Here is a tiny trained network, its code and every weight. The questions are about switching its units off for an input and a class, where a switched-off unit gives its printed mean instead of its output.

import numpy as np


def w(rows, s, z=0):
    codes = np.array(rows[::2]) - 128.0
    scale = np.full(codes.shape[1], s)
    scale[-1] = z or s
    return codes * scale


def norm(h):
    return h / np.sqrt((h * h).mean(-1, keepdims=True) + 1e-5)


def f(y):
    return y / 2 * (1 + np.tanh(0.7978845608 * (y + 0.044715 * y**3)))


def log_softmax(a):
    a = a - a.max(-1, keepdims=True)
    return a - np.log(np.exp(a).sum(-1, keepdims=True))


def net(x, mask):
    res = np.array(x, float).reshape(1, 7) / 4 @ E
    u = 0
    for l in range(3):
        y = f(norm(res) @ A[l][:, :-1].T + A[l][:, -1])
        res = res + np.where(mask[u : u + 6], y, B[l][:, -1]) @ B[l][:, :-1]
        u += 6
    return log_softmax(norm(res)[-1] @ U[:, :-1].T + U[:, -1])


A, B = {}, {}
E = w([
[85,112,177],'x0',
[34,95,176],'x1',
[174,148,114],'x2',
[171,143,90],'x3',
[56,105,142],'x4',
[253,177,128],'x5',
[181,9,130],'x6',
],0.0031)
A[0] = w([
[147,104,116,31],'0.n1',
[132,147,117,95],'0.n2',
[164,182,101,99],'0.n3',
[96,86,255,248],'0.n4',
[161,138,115,96],'0.n5',
[119,165,94,167],'0.n6',
],0.0093,0.0016)
B[0] = w([
[98,193,254,121],'0.n1',
[133,73,145,124],'0.n2',
[76,106,131,161],'0.n3',
[109,114,28,252],'0.n4',
[98,148,143,134],'0.n5',
[208,81,180,147],'0.n6',
],0.0052,0.0044)
A[1] = w([
[201,137,124,175],'1.n1',
[157,125,117,149],'1.n2',
[1,150,26,255],'1.n3',
[85,51,160,174],'1.n4',
[22,247,101,209],'1.n5',
[221,150,131,177],'1.n6',
],0.005,0.0027)
B[1] = w([
[61,134,15,155],'1.n1',
[58,164,146,138],'1.n2',
[191,195,117,254],'1.n3',
[37,254,131,153],'1.n4',
[192,244,161,194],'1.n5',
[129,192,92,163],'1.n6',
],0.0043,0.0051)
A[2] = w([
[47,157,126,152],'2.n1',
[69,158,78,115],'2.n2',
[79,2,160,227],'2.n3',
[175,13,84,253],'2.n4',
[110,170,63,83],'2.n5',
[33,88,142,191],'2.n6',
],0.007,0.0016)
B[2] = w([
[154,112,82,189],'2.n1',
[157,96,117,234],'2.n2',
[240,213,249,158],'2.n3',
[127,237,157,228],'2.n4',
[145,7,121,253],'2.n5',
[127,255,144,169],'2.n6',
],0.0042,0.0025)
U = w([
[152,194,227,188],'0',
[116,154,70,133],'1',
[128,131,163,183],'2',
[125,120,140,161],'3',
[118,119,112,128],'4',
[126,134,107,82],'5',
[97,84,130,121],'6',
[93,6,255,1],'7',
],0.0068,0.0056)

Each question gives the input, the list of numbers given to net, and the class t.
The units are the neurons (one row each of A and B). Each row of codes is followed by its name. A weight is (code - 128) times the scale printed after its matrix; where a second scale follows, it is the last column's (A, B and U).
mask holds one flag per neuron, layer by layer. A switched-off neuron (its flag False) gives its mean, the last column of its row in B, instead of its output. The means were averaged over made-up inputs and are rounded, as every weight is.
A unit's drop is (log p(t) with every unit on - log p(t) with that unit switched off) / (log p(t) with every unit on - log p(t) with every unit switched off).
The circuit of an input: a set's keep is (log p(t) with only the set's units on - log p(t) with every unit switched off) / (log p(t) with every unit on - log p(t) with every unit switched off). Starting from the 12 units with the biggest drops (on a tie, the unit counted first), units are removed one at a time, each time the one whose removal leaves the highest keep (on an exact tie, the one counted first), for as long as the keep stays at least 0.8.
circuit, biggest first: the units of the circuit, biggest drop first
k most important neurons: the k neurons with the biggest drops, biggest first
top k neurons in layer l: the k neurons of layer l with the biggest drops, biggest first
drop of u: that unit's drop, to one decimal
input [-4,3,-4,-6,6,-7,8], class 0: circuit, biggest first -> (2.n3; 2.n6)
input [-3,8,4,-8,4,7,6], class 1: circuit, biggest first -> (0.n4)
input [2,0,4,3,3,0,8], class 0: 2 most important neurons -> (2.n3; 1.n3)
input [0,7,-8,-8,1,-6,8], class 0: 3 most important neurons -> (2.n3; 2.n6; 1.n1)
input [-4,-3,6,-7,4,1,7], class 0: 3 most important neurons -> (1.n3; 1.n5; 0.n4)
input [0,1,4,3,2,1,7], class 0: 2 most important neurons -> (1.n3; 1.n5)
input [-6,-2,-8,2,7,4,8], class 0: 3 most important neurons -> (1.n3; 0.n4; 2.n3)
input [3,7,-6,-7,-4,-2,2], class 1: top 2 neurons in layer 2 -> (2.n6; 2.n1)
input [-1,0,5,-7,3,1,7], class 0: 2 most important neurons -> (1.n5; 2.n3)
input [-3,-4,4,-3,7,-1,8], class 0: drop of 2.n3 -> 0.2
input [0,6,-4,2,-7,0,8], class 0: drop of 2.n1 -> 0.0
input [1,-6,0,1,4,-8,8], class 0: drop of 2.n3 -> 0.5
